Below is a small trained network, with its code and all its weights. Each question gives an input and a class and asks what happens when units are switched off, that is, made to give their printed mean instead of their output.

import numpy as np


def w(rows, s, z=0):
    codes = np.array(rows[::2]) - 128.0
    scale = np.full(codes.shape[1], s)
    scale[-1] = z or s
    return codes * scale


def f(y):
    return np.maximum(y, 0)


def log_softmax(a):
    a = a - a.max(-1, keepdims=True)
    return a - np.log(np.exp(a).sum(-1, keepdims=True))


def net(x, mask):
    res = np.array(x, float).reshape(1, 4) / 4 @ E
    y = f(res @ A[0][:, :-1].T + A[0][:, -1])
    res = res + np.where(mask, y, B[0][:, -1]) @ B[0][:, :-1]
    return log_softmax(res[-1] @ U[:, :-1].T + U[:, -1])


A, B = {}, {}
E = w([
[24,182,139,30,197,97,255,118],'x0',
[107,82,23,169,178,40,160,18],'x1',
[18,153,86,208,213,203,73,217],'x2',
[174,106,121,128,170,154,156,140],'x3',
],0.011)
A[0] = w([
[132,168,129,140,128,143,87,196,123],'neuron 0',
[203,139,220,15,41,145,142,178,254],'neuron 1',
[151,98,136,210,94,171,49,176,195],'neuron 2',
[194,75,91,135,86,67,112,22,196],'neuron 3',
[97,141,123,47,152,90,209,76,129],'neuron 4',
[66,184,159,115,165,194,143,247,135],'neuron 5',
[49,95,17,209,198,121,105,117,45],'neuron 6',
],0.015,0.0069)
B[0] = w([
[110,86,101,141,167,153,106,129,181],'neuron 0',
[174,238,192,201,132,115,99,107,251],'neuron 1',
[204,73,61,180,218,148,78,155,236],'neuron 2',
[173,32,167,120,27,170,206,130,244],'neuron 3',
[107,162,80,81,154,46,164,41,209],'neuron 4',
[5,177,136,75,122,124,59,201,235],'neuron 5',
[196,221,206,192,107,131,143,96,222],'neuron 6',
],0.017,0.027)
U = w([
[192,126,182,215,123,160,86,133,253],'0',
[75,233,165,143,152,100,164,65,168],'1',
[146,16,126,130,65,170,175,122,68],'2',
[106,85,79,66,125,65,205,34,47],'3',
[100,88,81,152,197,170,64,192,70],'4',
[1,141,124,68,142,121,109,172,64],'5',
],0.0098,0.0042)

Each question gives the input, the list of numbers given to net, and the class t.
The units are the neurons (one row each of A and B). Each row of codes is followed by its name. A weight is (code - 128) times the scale printed after its matrix; where a second scale follows, it is the last column's (A, B and U).
mask holds one flag per neuron, in row order. A switched-off neuron (its flag False) gives its mean, the last column of its row in B, instead of its output. The means were averaged over made-up inputs and are rounded, as every weight is.
A unit's drop is (log p(t) with every unit on - log p(t) with that unit switched off) / (log p(t) with every unit on - log p(t) with every unit switched off).
The circuit of an input: a set's keep is (log p(t) with only the set's units on - log p(t) with every unit switched off) / (log p(t) with every unit on - log p(t) with every unit switched off). Starting from all 7 units, units are removed one at a time, each time the one whose removal leaves the highest keep (on an exact tie, the one counted first), for as long as the keep stays at least 0.8.
circuit, biggest first: the units of the circuit, biggest drop first
most important unit: the unit with the biggest drop
top k neurons: the k neurons with the biggest drops, biggest first
drop of u: that unit's drop, to one decimal
input [-7,-4,1,-2], class 4: top 2 neurons -> (neuron 6; neuron 2)
input [3,-4,6,7], class 5: circuit, biggest first -> (neuron 5)
input [-8,6,-1,3], class 2: top 2 neurons -> (neuron 3; neuron 1)
input [-8,1,-1,-6], class 2: circuit, biggest first -> (neuron 3; neuron 1)
input [5,8,0,-4], class 3: top 3 neurons -> (neuron 1; neuron 4; neuron 5)
input [6,-1,1,-7], class 5: top 3 neurons -> (neuron 6; neuron 1; neuron 5)
input [-3,1,0,8], class 2: top 3 neurons -> (neuron 1; neuron 6; neuron 5)
input [-1,1,-4,4], class 2: circuit, biggest first -> (neuron 6; neuron 3)
input [2,0,-5,3], class 1: top 3 neurons -> (neuron 1; neuron 2; neuron 4)
input [-4,5,0,6], class 2: top 2 neurons -> (neuron 1; neuron 3)
input [-7,-7,1,1], class 4: top 2 neurons -> (neuron 2; neuron 6)
input [7,0,7,8], class 5: top 2 neurons -> (neuron 5; neuron 1)
input [-2,0,7,3], class 4: top 3 neurons -> (neuron 1; neuron 5; neuron 3)
input [2,1,-4,6], class 3: most important unit -> neuron 6
input [1,-4,-4,8], class 1: top 2 neurons -> (neuron 2; neuron 3)
input [-3,1,-4,-3], class 2: top 2 neurons -> (neuron 3; neuron 6)
input [2,-1,-5,-6], class 1: top 2 neurons -> (neuron 1; neuron 2)
input [-6,7,-1,-6], class 2: top 2 neurons -> (neuron 3; neuron 1)
input [3,-8,-2,5], class 1: drop of neuron 1 -> 2.1
input [-3,-1,2,1], class 4: drop of neuron 1 -> 0.1
input [-1,2,-4,-8], class 2: most important unit -> neuron 3
input [7,-1,1,1], class 5: drop of neuron 6 -> 0.5
input [2,4,3,-5], class 1: drop of neuron 2 -> 0.1
